Below is a small trained network, with its code and all its weights. Each question gives an input and a class and asks what happens when units are switched off, that is, made to give their printed mean instead of their output.

import numpy as np


def w(rows, s, z=0):
    codes = np.array(rows[::2]) - 128.0
    scale = np.full(codes.shape[1], s)
    scale[-1] = z or s
    return codes * scale


def f(y):
    return np.maximum(y, 0)


def log_softmax(a):
    a = a - a.max(-1, keepdims=True)
    return a - np.log(np.exp(a).sum(-1, keepdims=True))


def net(x, mask):
    res = np.array(x, float).reshape(1, 6) / 4 @ E
    y = f(res @ A[0][:, :-1].T + A[0][:, -1])
    res = res + np.where(mask, y, B[0][:, -1]) @ B[0][:, :-1]
    return log_softmax(res[-1] @ U[:, :-1].T + U[:, -1])


A, B = {}, {}
E = w([
[165,191,108,96,139,75,148,65,56],'x0',
[154,107,166,168,230,99,123,87,122],'x1',
[102,116,101,105,141,94,146,118,156],'x2',
[249,163,117,131,83,145,185,93,221],'x3',
[148,140,159,128,116,141,105,150,115],'x4',
[131,138,112,109,146,109,116,159,147],'x5',
],0.014)
A[0] = w([
[110,87,141,157,119,182,168,181,179,255],'N1',
[159,192,85,130,70,127,153,128,133,123],'N2',
[28,92,196,243,175,87,79,171,138,195],'N3',
[149,184,114,116,153,75,122,94,60,201],'N4',
[35,169,123,108,14,146,123,179,153,106],'N5',
[169,160,95,116,85,95,189,121,102,71],'N6',
[110,80,108,148,150,107,107,159,95,185],'N7',
[152,159,185,128,145,109,77,105,118,117],'N8',
[2,167,100,133,118,107,82,153,16,128],'N9',
[154,202,108,81,83,88,166,131,79,123],'N10',
],0.009,0.004)
B[0] = w([
[207,220,136,184,172,33,97,50,170,210],'N1',
[29,71,35,117,128,235,155,123,186,196],'N2',
[121,13,23,82,2,124,50,213,72,249],'N3',
[159,182,238,65,79,53,235,89,203,200],'N4',
[170,183,186,225,241,91,202,159,129,215],'N5',
[176,108,135,130,132,205,140,209,96,183],'N6',
[151,37,184,131,139,210,90,161,83,184],'N7',
[111,44,149,143,106,89,123,50,188,161],'N8',
[148,240,208,242,173,82,177,104,229,243],'N9',
[26,24,116,2,133,78,141,173,64,195],'N10',
],0.0061,0.015)
U = w([
[170,151,140,177,187,44,94,96,101,118],'0',
[132,204,175,105,130,136,189,138,158,72],'1',
[27,36,103,1,94,252,100,177,25,255],'2',
],0.0096,0.00077)

Each question gives the input, the list of numbers given to net, and the class t.
The units are the neurons (one row each of A and B). Each row of codes is followed by its name. A weight is (code - 128) times the scale printed after its matrix; where a second scale follows, it is the last column's (A, B and U).
mask holds one flag per neuron, in row order. A switched-off neuron (its flag False) gives its mean, the last column of its row in B, instead of its output. The means were averaged over made-up inputs and are rounded, as every weight is.
A unit's drop is (log p(t) with every unit on - log p(t) with that unit switched off) / (log p(t) with every unit on - log p(t) with every unit switched off).
The circuit of an input: a set's keep is (log p(t) with only the set's units on - log p(t) with every unit switched off) / (log p(t) with every unit on - log p(t) with every unit switched off). Starting from all 10 units, units are removed one at a time, each time the one whose removal leaves the highest keep (on an exact tie, the one counted first), for as long as the keep stays at least 0.8.
circuit, biggest first: the units of the circuit, biggest drop first
top k neurons: the k neurons with the biggest drops, biggest first
drop of u: that unit's drop, to one decimal
input [-1,8,5,-5,0,4], class 2: circuit, biggest first	N3
input [4,-1,0,-5,-4,-5], class 1: top 3 neurons	N9, N4, N1
input [5,6,5,1,6,-1], class 1: top 3 neurons	N4, N1, N3
input [5,3,8,2,1,7], class 1: circuit, biggest first	N4, N1
input [8,2,-4,3,-7,0], class 1: top 2 neurons	N4, N3
input [2,-4,8,2,-5,-4], class 2: top 2 neurons	N9, N1
input [6,0,-5,8,4,7], class 2: top 2 neurons	N10, N9
input [-3,-1,7,-1,-3,-6], class 0: circuit, biggest first	N2, N1, N4
input [1,-5,7,-3,-3,-7], class 1: top 2 neurons	N1, N3
input [-1,-2,-1,-2,-5,5], class 0: top 2 neurons	N4, N2
input [3,0,-1,1,5,-1], class 2: top 4 neurons	N9, N1, N5, N10
input [1,-7,-7,8,-4,3], class 2: drop of N4	0.1
input [8,-2,7,-2,2,7], class 1: drop of N2	0.0
input [7,-4,8,-5,0,-1], class 1: drop of N4	0.1
input [-8,6,1,7,-2,5], class 0: circuit, biggest first	N1
